Rows lie near named flat spaces through zero. A row that begins with a name and a colon came from that space; any other row is followed by the name of its block's space that it lies nearest.
zuluzkuvi: [  2  34   8  26  -4  29   9 -40 -51 -21  28  18  10  40  37 -19 -28 -11
   5 -19 -53  11   7 -30 -25  31 -28  44   5  11  -4 -31  -1]
renfude: [  8   0  14  -6 -28  27  -7 -30  10  14   1  16 -10  -5 -16  -7  18 -21
 -12 -28  18 -32   9   7 -18   3  -4  23 -37 -20  -5  -6   5]
zuluzkuvi: [ 23  40  -4 -41 -22  30 -16 -41 -55   4   3  10  17  19  -9   4   3 -38
 -13 -37  10   7  21 -16 -15   0 -13  44   9   4 -25 -10   0]
renfude: [  5  26 -16  15  12 -16  -3  24 -28  -1   5 -11   3   1  -1   4 -33  21
  -5  20 -28  34  -8  -6   0  -8   5 -19  16   0  -2   8  -5]
kebimubo: [ 14  -6 -15 -20  26 -19   3 -22 -12  23 -16 -16   9 -12  14 -29  17 -32
  22 -16   8 -46 -17  -7  -4 -17  -9 -13   6  -2 -11  -6   7]
kebimubo: [ 14  -5 -26 -41 -11  -8  10  -1  -3 -33 -17  -8  -8  14 -29  25   7 -11
  -4  -8 -17 -14  20  -5  11  -1 -15   5  12  33 -17   0 -18]
kebimubo: [ -4   9  -3   6   7 -17 -31   4 -13  30   0   1  24 -28   5 -10 -14   9
  13   0  43  20 -19   0  18 -21  11  -2 -13 -19  21   5  33]
kebimubo: [-48  -4  22  62  12 -17 -26  22   0 -40  23  27   4  25  25  10  -7  54
  -6  -5  -3  17 -13  11  17  17 -39  -3 -19  -6  52 -26 -27]
zuluzkuvi: [-14 -20 -17  14  -7 -31 -30  27  38   9 -21   3  -5 -44 -16   7 -16  49
   6  14  48  28 -10  10  25 -29  19 -36 -36 -19  32  14  19]
zisisude: [  4  12   2   3  16 -14 -13   0  -5  12  -1  -5   7 -14   7 -13  12  -4
  -5  -8  13 -19 -21   7  -1 -15  -2 -15  -4 -21  12   2   2]
zuluzkuvi: [  8 -25   6   0   9   4  38  20  15  -9   1 -30 -26  27 -21  -1   5  -1
  -7  25 -37 -25   0   8 -11  22  20   3  10  20 -29   7 -13]
kebimubo: [ -2   8  34  51   5  36  24   8  17  35  17  -3 -28   1  23 -28  -9  16
 -20  29 -26  22  -7   7 -53  16  41 -24   0 -40 -18  11  -9]
zisisude: [  3 -14  36  22 -13  22  23  -3  58  64  20  13   2 -60   4 -18  21 -45
  15  16  13 -45 -19  26  -2  -2  23  -1 -25 -40  11  27  50]
kebimubo: [  7  25  11 -14  -8  15  -1   1   7  17  12  11  26 -32  17   9   1 -17
   0  15  18  37   1  -3  12  -7  23   5  28  -8  11  22  33]
renfude: [ 20  10  15 -31  25  -8  14  16  11 -14   8 -30  17  -4   5   1  29 -13
 -19  22   7  -6 -23   5  16   3  39   7  44   9   8  24  20]
zuluzkuvi: [ -2   7 -23 -20  -8 -12 -44   7 -37  35 -24  -2   3  -5 -32   9 -11  11
  -1 -19  51  25  11   6   1 -33  -5 -16 -16 -15 -18  -1 -16]
kebimubo: [-21  12  34  17  67 -14   3  20 -45  23  24 -14  26  34  46 -14  36 -27
   3   1 -10 -25 -29  17  -4   6 -27 -20  62  -8  -6 -11 -42]
zisisude: [ 19  41 -13 -14   7  -4 -13  20 -26  10 -10 -12  -8  -4 -16  13   1   7
 -36   5  -6  27   2   6 -21 -26  11 -42  25 -22 -20  19 -34]
zuluzkuvi: [-26 -26  15  43  11  16  15  18  -6  34   0  -3 -33  30   3 -11 -10  16
   4  14 -22   6  12  13 -38  13  -5 -29  -2 -12 -38 -11 -49]
zuluzkuvi: [ 36  15 -23 -49 -38  26  -5 -49   0 -16 -22   2  -4  -9 -11  -7  -8  -7
 -10 -22  19  20  24 -32 -16  -4  28  32 -14   9 -14   1  31]
zisisude: [-16  -6 -14  23  -4 -12 -18   7 -10  -7  -8   7 -10   9  -5   3 -24  35
   3  -5   0  20   6  -3  -1  -4 -15 -12 -22  -2   5 -13 -17]
renfude: [ 21  -4 -21   1   6 -21  -3 -11   9  -5 -15 -21  -7 -17  -5 -28 -15  16
   4   1   2 -17 -22 -13  -2 -11  23  -3 -29  -5  10   2  31]
renfude: [-35 -31  -5  -5  33 -37 -12  19  22 -10 -15   7  25 -14  41  10  19  16
  32   9  39  18  -7   2  41 -14 -16 -35  35  15  31  -4  -6]
zisisude: [-13 -32   6  16 -11  -8   9   0  51  15  -3  19 -12 -34  -9   1  22 -18
  17  -6   2 -59  -5  23  11  -6 -25 -17 -37 -15  18   2   5]
renfude: [-35 -64   4 -56  32  -5 -15 -23   6 -16 -41  -6  18  38  50  -6  46  11
  32 -19  90  30  24 -20  17   5   4   5  49  42 -12 -30 -22]
renfude: [  6   9   4  -3  30  -5 -16 -23 -66   3   8 -25  23  43  17 -36 -13  -2
  11 -18  13  -2 -21 -21  -4  13   4  47   4  13  -9 -26  16]
zisisude: [ -8 -11  33  53  26   4   4   6  -1  41  16 -16 -18  10   9 -43   5   5
  -5   4  -4 -40 -34  19 -33  10  13  -8 -30 -39  -5  -7  -5]
zuluzkuvi: [  9  15  -3  10 -16  13  -3 -25 -42 -19  18   1   7  33  -7 -11 -36   1
   5 -15 -24   4   2 -22  -3  25  -9  62 -24  19  -2 -22  23]
kebimubo: [  9  35  11 -13  -4  21 -13   6 -27  19   7   1   7   4  -5  11   5  -7
 -27   0  13  35   9   5 -16  -7  14  -3  25 -18 -17  12 -15]
renfude: [-22 -11  17  10 -12   0   4   6  17   8  21  31  16 -15  -4  24  19 -35
  18  -8  -4 -38   3  23  29   5 -46  11  -7   2  21  -2   2]
kebimubo: [-10   6   6  34 -11   4  14  14  53 -19  14  22   3 -40  33   6 -23  31
   4  36 -16  49  -5  -7  13   5  24 -18   4  -7  42  19  34]
kebimubo: [-17 -17  42  58  43   8  -6   5 -37  77  17 -25 -12  31  13 -58   4  -2
   6  -3  15 -39 -35  22 -43  11  10  -2 -25 -44 -28 -19 -16]
renfude: [ 28   9  -7 -11  -7   7  22  -7 -32  -5  14 -24  -1  25 -32  -6 -22 -24
   1   3 -41 -26  -3  -9  -2  19   7  50  -8  25 -25   0  23]
renfude: [ 25 -32   1 -14 -15   4  22 -34  40  -8  -6 -14 -15 -11 -20 -28  16 -24
   8 -14  -1 -77 -14  -3  -1  13  16  39 -49   7   4  -3  44]
zisisude: [ 13  25  -8 -14  24 -20 -11   5 -22  10  -3 -12  17 -12   8  -5   9 -11
  -6  -3   6  -5 -18   1   4 -21   0 -21  23 -11   3   8  -2]
zisisude: [  3   4 -15 -29   1 -13 -10 -14 -10 -29  -5   4  25   0  11   9   1  -4
  12 -11  14  10   3 -17  28  -3 -11  20  16  26  17  -7  17]
zisisude: [ -5 -13   6   8   6  -5   4  -2  11   0   0   0  -5   1   1  -7  12  -5
   3  -6  -2 -30  -8   7  -1   3 -10  -2 -11  -3   5  -6  -4]
kebimubo: [ 22  42  -3 -33   4  18  -7   6 -44  14  -7 -14  -7  21 -17  13  14 -14
 -40  -6  -4  23  16   4 -34 -13  10 -20  41 -12 -44  12 -47]
zisisude: [  4  20  10  10  45 -20 -22 -26 -29  -2   4 -11  23   5  49 -45  18   0
  -1 -25  19 -25 -42 -12  -8  -7  -4  -1   4 -21  26 -19   8]
zuluzkuvi: [ -1  31  17  11  13 -10   6  22  -1 -27  32   7  23  -4  11  21  10 -10
 -15  12 -29  -5 -19  12  25   7 -15   5  28   2  34  11   4]
zisisude: [-11  11 -33 -16 -28  -8 -26 -36  21 -44 -22  49  15 -33  34  17  -6  16
  15 -30  20  36  24 -28  20 -20 -36 -15  -7   7  42 -14   6]
zuluzkuvi: [ 15  28  13 -20 -24  15  -5 -14  10 -22  19  16  22 -18  -3  16  12 -20
 -16  -8   8   1  -1  -1  19   5   5  37   1   0  28  11  34]
renfude: [  9  35  -3  -3  38 -38 -11  24 -61   2  29 -24  51   5   1   2 -17 -20
  13  11 -11  -5 -40   0  44  -5  -9  29  32  17  20   6  34]
zuluzkuvi: [ -3   7  -4   6 -19  12 -19 -33  -3   3  -3  24   8 -12  19 -13 -14   6
  11 -20  22  19   7 -18  -5  -3  -5  15 -25 -10  14 -14  21]
[ 16   3 -58 -20  27 -73 -30  18 -53 -31 -20 -42  20   9 -33  -2 -42  31
  19  -3   3  -5 -30 -18  46 -24  -9   9 -13  36  15  -8  24]
zuluzkuvi
[  3   8  32   3  28  10  16   0 -21  -7  26 -19  15  34  22 -15  17 -16
  -9   7 -13 -13 -19   0  -4  26  13  32  31   9  -3  -4   4]
renfude
[ -6  37  25  23 -39  34 -22  -1  -7   2  31  36   9  -6  -8  21 -16   9
 -25  -5   7  42  12   7  -2   9  -1  30 -21 -24  21   4  12]
zuluzkuvi
[  8 -11 -19 -47  11 -21 -32 -18  -7   1 -33 -15  18 -11   4 -11  15   8
   8 -19  71  11  -5 -14  16 -25  19   2   2   5   5  -3  19]
renfude
[  1  21  16  -2  14  10  -8  -1 -25  23   8  -1  11   6  13  -6  14 -15
 -11  -5  10   6  -5   5 -14  -4   2  -5  22 -17 -10   2 -13]
kebimubo
[ -2  28  46  -4   7  50   2 -20 -84  12  41  -3  20  81   7  -5   9 -39
 -16 -22 -12   4  12  -2 -27  43 -13  77  33  13 -41 -26 -24]
renfude
[  4   8 -18 -27  15 -37 -21  13 -32  22  11 -13  66 -33   2   5 -29 -19
  47  16  41  26 -25 -11  71 -19  11  37  21  26  28  14  80]
zisisude
[-24 -32 -37 -16  -1 -39 -14  12   7  -4 -24  13  16 -21  -4  25 -13   6
  46  -1  22  10  14  -4  47 -22 -36 -20   2  29  13  -6   3]
renfude
[ -8  34  41  10  -8  43  11   1  -5  14  31  29   4   8  19  19  29 -33
 -27  -2 -20   9  15  18 -24  13 -16  -3  36 -23  -9   7 -34]
zuluzkuvi
[ -7   8 -13  -1 -20  12 -39 -24 -42  34 -14  17   2   4  -8  -8 -22   8
   9 -31  40  30  19 -10 -17 -16 -13   7 -30 -17 -18 -19  -7]
zuluzkuvi
[-33  -3  36  39  12  -3  -2  13  33  11  27  32  20 -27  39   4  24  -8
  10   5   8 -13 -18  22  19   3 -25 -16   5 -24  45   1   4]
zuluzkuvi
[ -5 -17  33  23   8  29  21 -20  -3   3  21  -8  -1  33  28 -33  -5  -2
   9   6  -8  -2  -6 -12 -19  39  23  45  -2   8  -8 -16  21]
zisisude
[-11 -11   2  13  -3   7  -4 -44  12   1  -2  25  13 -15  46 -29  -1  -7
  31 -22  15  -8  -3 -21  -2   4 -15  13 -19  -4  23 -23  27]
zuluzkuvi
[  1  11  28  44 -27  30  16  -6  36  10  23  26 -27 -18  -7  -4   8 -10
 -23  -3 -36 -36  -3  21 -30  12  -8  -6 -41 -39  10   6  -6]
renfude
[-16  28  18   4   8   5  -4  20 -10 -32  21  18  16  17  21  32  14   7
 -22   6 -15  35   7   6  10   9 -19  -7  46   6  17   2 -32]
kebimubo
[-24 -19  -5  52   8  -8   4  16  27   3  -9   7 -25  -9  25 -14 -27  51
  10  22 -14  33  -1  -3 -17  -1   7 -48 -15 -16   9  -4 -16]
zuluzkuvi
[ 18  46  18  16  46 -21 -33  -2 -30  55  13 -19  33 -39  31 -47  13 -12
 -11  -6  40 -16 -62   9  -9 -33  27 -22   2 -62  26  14  33]
zisisude
[-23 -46  12  35 -15   0  24  16  44 -24  15   6 -13   8  -9   7 -19  22
  21  23 -21  -9   2   5  23  32   1  28 -31  25  19  -6  23]
kebimubo
[ 18   0  18 -26   0  31  -5 -26  18  -2 -21 -16 -22  12  13 -25  32  16
 -39 -10  42  18   6  -9 -45   2  55  -4   5 -21 -19   2 -11]
renfude
[  2 -33 -15  21 -12  -8   3 -15  27   6 -16  -5 -24 -14 -12 -27 -21  20
  18  -3   1 -26  -7  -7  -8   0   9   1 -58  -5   3  -9  24]
kebimubo

Rows lie near named flat spaces through zero. A row that begins with a name and a colon came from that space; any other row is followed by the name of its block's space that it lies nearest.
rovrini: [-22 -32 -24 -43  26 -17 -17  16  17  -8  31   8  10 -19   4  14 -13 -16
  42  14  -2 -22 -16 -11  18  41   4   1 -13 -52  16 -17   3]
zovupel: [ 12   6  25  -2  -6  -7 -11  12   5   4  -3  10 -16   6  19  13   6  -5
  13   4  17  -1   5  -9 -20  15  15 -25  -3   2  -6  44  -1]
zovupel: [-15 -24 -30   7  27  30  -2  23 -10  35  12 -11 -37 -30  -3 -11 -11   0
  13  33  -7  14 -18   1   2  39  11  10   7  22 -33 -10 -17]
gokduga: [ 15  42  -8  -2 -36 -28   9 -19 -19  17 -40  -1 -11 -22 -41  -8  19 -69
 -26 -20  -8 -11  40  28   4  38   2 -66 -51  16   5  24 -13]
susoskefod: [ 34  13  -5   1 -27  26 -26  16  -5  46 -20  11 -73  25  -2  22   8  -9
  10   1 -31  42 -17  26 -30  17   8  17  -6  30 -23  17   5]
gokduga: [  8  -2  -6 -34   1 -44 -25  20  -2 -15 -11  14 -14 -12   3  21  17 -33
  26  -9 -14  -8   6   0  -6  23   7 -22 -36 -37  20   0  22]
zovupel: [ 11  32  32   9 -22 -13   8 -18  21   6   1  -7  10  25  25  22  18  -6
 -30 -21  37  -8  17  -1  -1 -19  15 -30  -3  13  19  48   0]
gokduga: [ 11   6 -20 -15 -14 -20 -22   5  -6 -31 -31  14 -20  -2  -9   7  33 -25
   5 -27 -27  11   3  14  -4  -8  -1   4 -33 -20  14 -36  42]
rovrini: [ 26  29 -39  22 -51  19  -7   4   5 -20  -9  -5   9 -15 -18  -6  38   0
 -41   5 -23  18  26  20 -31 -37  -2   5 -16   6 -12 -24  57]
gokduga: [ 34  24  34  32 -15  -4  13  -9 -43  17 -44  -4 -20  32 -15 -11  -5  26
 -27 -18 -36  34   7  16 -20 -50 -24  25  17  47 -10  -1 -16]
susoskefod: [  4  -8   8 -11 -11  22 -12 -10 -13  -7 -33  36 -31  11 -28 -19 -11 -22
  40 -11 -14   6 -14   9  -4  39  -9  -1  -8   1 -20  -1 -13]
susoskefod: [ 12  12  -2  -8 -25   4  -8  -6  -2   5 -16  15 -14   3 -19  -1   2 -26
   9  -6  -9   1   6  13  -8  24  -1 -17 -18   0  -5  12  -1]
susoskefod: [ 18  16  15  19  -1   5  -7  -1   7  23 -12 -15 -45  49  39  35  28  25
 -31 -31  -1  40 -20  12  -5 -55  11  39  14  37  11  -3  18]
zovupel: [-22  13  -5  11  -6  24  13 -40  22  -8 -12  -2  -5  17   2  -5  22 -23
 -25 -40  36  -3  -7  10  35  -2  12  -9  -7  20  11  -9   0]
susoskefod: [ -2  -1  -2  -1  18 -25   2  12  -2   6   9 -18   2  -6  17  14   7   7
 -13   1   0   0   2  -5   5 -16   5   2  -1  -2  14  -5   4]
rovrini: [ 20   8 -12   2  -7 -12 -16  10  -6  -7 -17  -5 -24  18   9  20  28  11
 -17 -21 -32  30  -7  15 -10 -46  -4  36  -6   2  13 -36  38]
rovrini: [ 30  -3  15  -6 -11   7 -30  36   3  19   5  15 -39  17  23  27   0  18
  28  23 -14  23 -12  -3 -44   5  10  13   9   0 -18  33  13]
gokduga: [  7 -19  23   1  11  20 -22  35  41   4  52   0  -3  28  69  41   0  59
  18  30  31  10 -26 -30 -32 -28  23  32  42 -11  -6  37  24]
zovupel: [  0  -1 -10  31  -7  19  -2   4 -24 -61 -46  16  -9 -28 -15 -43  37   1
  -7  -9  -3  14  15  -4 -19 -21  -1  -4  -8  15 -29 -36  40]
susoskefod: [ 46  32  42  -4  -7 -87   5   3 -42   9 -31 -19  14  40   1  32   0  23
 -35 -33 -58  16  22  15 -13 -83 -33  24  -4  -2  49  -8   0]
zovupel: [ 26  20  17 -28  -2 -81 -27  19   2 -18 -18  -2 -15  18  36  54  44 -18
  -7 -38 -12   3  13   2  -9 -35  11 -13 -36 -32  52   5  43]
zovupel: [ -3  -8  13  12   6  22  -8   5  -5 -15 -24  19 -36  -2   9 -13  15  -5
  18  -6  17  11  -9  -8 -11  17  14  -9   1  18 -24  10   4]
susoskefod: [-31  -9 -12  -9  17  -1   1  -7  19 -19   4   2  -1 -24  10  -5  18 -34
   8 -10  40 -22   0 -10  26  36  22 -36 -20 -11   6   2   3]
susoskefod: [  0  12 -37 -11 -16   3  -2 -13   2  20  -8  -6 -17  -4 -26   5   9 -35
 -14 -14 -22   7  -1  29  18  16  -2   1 -26   2   9 -26   4]
zovupel: [-15   8 -17 -27  -4  -7 -12 -12  34  16   7   1 -25   1  13  29  23 -55
   4 -23  31 -13  -6  10  28  47  29 -36 -35 -11  22  18   3]
rovrini: [ -9  -8  15 -15  -1   6   3 -20  11  -9   7  15  20  20  -6  -3 -22   1
  21  -8   9 -15 -10  -5  14  10 -10   5   9 -18   9   4 -16]
rovrini: [ 20  16  -6 -13 -29 -26  -9 -12   1 -30 -13   7  26  22 -14  11  12   2
 -13 -27 -34   3   9  15  -4 -45 -22  23 -14 -29  31 -35  35]
gokduga: [ 12   9 -22   4  -6   4   0  10 -17  44  -5 -14 -29 -13 -19   2  -4 -13
 -12  14 -28  17   2  20  -5  17  -1   1 -10  23 -13  -2 -13]
gokduga: [  3  29  40  41 -18   7  49 -48 -24  -2 -20 -12  53  18 -30 -40 -24  22
 -47 -15  10 -11  28   3  10 -43 -29  -8  26  39  -2  13 -42]
rovrini: [-19 -12   3 -13  -8  24  -7 -27  31 -49   1  28  20  23   3  -6   6  -3
  22 -27  26 -14 -17  -7  17  -2  -1  11   2 -29  11 -18  20]
susoskefod: [ 29   9  11 -13 -29  14 -26   7 -14  21 -38  35 -63  17 -20   4   0 -31
  36  -6 -26  22  -9  19 -27  45   2 -10 -19  12 -24  26  -6]
zovupel: [-13 -23 -17 -62  18 -19 -17   5  24  52  44   2  -8  12  -2  41 -42 -27
  47  12 -14 -19 -31   8  30  65   0   7 -11 -45  28   9 -35]
rovrini: [-11 -35 -16 -24  51 -16 -19  47  -7  48  28 -14 -47 -21  25  27 -17   0
  36  34 -13  10 -28  -9   2  45  17  11   1  -6  -6   4 -20]
gokduga: [ 18   8  -3   6 -16   6 -17   5   0 -15 -23  10 -28  17   8  10  29   4
  -5 -19 -14  25  -6  10 -17 -27   3  19  -6   6  -1 -17  35]
gokduga: [-22 -25 -37 -11  24  16   0  11   3  23  26 -11  -6 -26  -9  -5 -18  -6
  14  25  -7  -3 -17   1  18  35   2  11   1  -7  -9 -22 -14]
zovupel: [  7   1 -52 -14  -4 -29 -13  36  -7   3  14 -16   5 -56 -14   7  16 -23
  -8  31 -30  -5  24   7 -14  18   5 -20 -33 -25   1 -19  30]
susoskefod: [ -1 -11  10  -4  21 -12 -10  23  -5   6   1   1 -22  -8  20  10   3   1
  17  10   6   3  -5 -12  -9  14  12  -8   0   0  -5  15  -2]
gokduga: [ 35  45  10  22 -46 -15  12 -14 -10   2 -18 -12  23  14 -15   2  14   5
 -51 -12 -18   8  35  18 -21 -50 -14  -8  -6  19   9  11  13]
rovrini: [ 18  11 -10  -1 -35  13 -12  -3  12 -18  -1  13  11  12  -9   3   9   5
  -3  -1 -14   6   4   9 -19 -19  -7  13  -3 -13  -1  -9  30]
rovrini: [-25 -16  -2 -29  46 -74  -6  16  -6 -42  -6  -6  12 -36  22  11  27 -31
  12 -20  17 -29  13 -21  26  11  14 -37 -35 -43  39 -18  17]
[ 15   1 -27 -17 -25 -12 -35  42  21 -41  13  18   7 -43  13  12  37 -19
  20  31   6 -12  25 -13 -44  22  23 -38 -31 -45 -10  17  63]
rovrini
[ 13  15 -21   7 -17  16  -6  10   4  40   4 -11 -32  -8  -2  12  10 -15
 -16  13  -6  16   3  16 -12  18  14 -10 -10  24 -15  17   1]
gokduga
[  0  -6  -1  -6  17  -3 -13   2  -9  15 -25   3 -56  20  10  15  14 -11
   8 -28 -14  26 -26  12  12   2   7  21  -8  16   5 -20   1]
susoskefod
[-21  -6  27  20  -8  60   9 -24  27 -22   2  26   5   6  10 -29  -3   0
  18   3  66 -16  -6 -21  -1  32  18 -29  20  18 -33  44 -15]
rovrini
[-25 -21  -7 -18  17  20 -22   0  20 -23 -14  28 -47  -6  16   0  25 -39
  41 -19  36  -3 -23  -8  15  55  30 -22 -21  -9  -9   1  12]
gokduga
[ 15  19 -11   9  -9 -31   2   6 -17  -8 -17 -16   5 -12  -6   3  24  -5
 -33 -10 -22   8  22  11  -7 -33  -5  -4 -18   4  13 -20  23]
rovrini
[ 10  -5 -30  29  -4  56 -13  41   4  47  18 -12 -56 -29  14   0  10  12
  -3  52   3  33  -8   2 -38  29  29   1  12  45 -57  25   8]
rovrini
[ -6  -3 -17   4 -17  38   1  -8  12   0  10  10   7  -9 -18 -17  -9  -5
   7  16   7  -5  -2   3  -3  24   0  -3   4   1 -21   2  -2]
susoskefod
[-16  -1  -9  -4  14  10   9 -12  18  45  23 -21 -13  13  11  19 -10  -6
 -12  -4  14   1 -18   9  30  14  10   7   6  16  11   6 -26]
zovupel
[ 10  -7  36   8  20 -20  -3  22 -10  -3   3  -3  -2  11  33  12  -3  35
   6   8   6   7  -2 -21 -20 -28   2   9  22   4   0  21  -1]
susoskefod
[  20   -1   75  -35   26 -104    6   22  -35    7    7    1   46    3
   10   21  -48   10   32   16  -12  -39   29  -29  -14    5  -21  -39
    2  -42   36   64  -51]
gokduga
[  2   4 -26 -17  -4 -23  -3  11  -7  15   6  -7   5 -30 -21   3  -3 -29
   1  15 -19 -11  16   9   2  30  -1 -23 -26 -16   5  -2  -3]
susoskefod
[  9   5  41  15  32 -29   9  -3 -33  26 -34 -16 -42  40  23  15   3  21
 -18 -37 -13  30 -16   5  12 -44  -5  29  15  41  16  -5 -24]
rovrini
[ 10   0  38  28   6   7  -3   2 -21 -37 -43  17 -24  18  17 -16  22  25
   1 -22   7  22  -3 -12 -21 -39   0  12  15  26 -16  -3  16]
zovupel
[  4   9 -18  28 -22  47  -1 -11  17 -10  -2  -3  -8  17   6  -5  23  22
 -28  -9   3  25 -10  10  -8 -40   3  33  15  24 -14 -25  32]
gokduga
[ -2   1 -23 -16   8 -30  -7   3   1  -2  -1 -12  -3  -3   1  18  16 -14
 -10 -17 -18   2  -1  10  16 -12  -1   9 -20 -17  27 -33  19]
zovupel
[ -5  12  -3 -21   1 -26  -4 -14  21  10   4  -9  -6  20  16  33  16 -24
 -12 -32  11  -6  -5  10  27  -2  10  -6 -20 -11  38   0   5]
zovupel
[ -3  -1  18   9  -5  26  -2 -18  12 -19 -12  15  -9  30  11  -3   7  11
   4 -23  17   8 -16  -2   3 -16   2  16  13   9  -2  -2   7]
rovrini
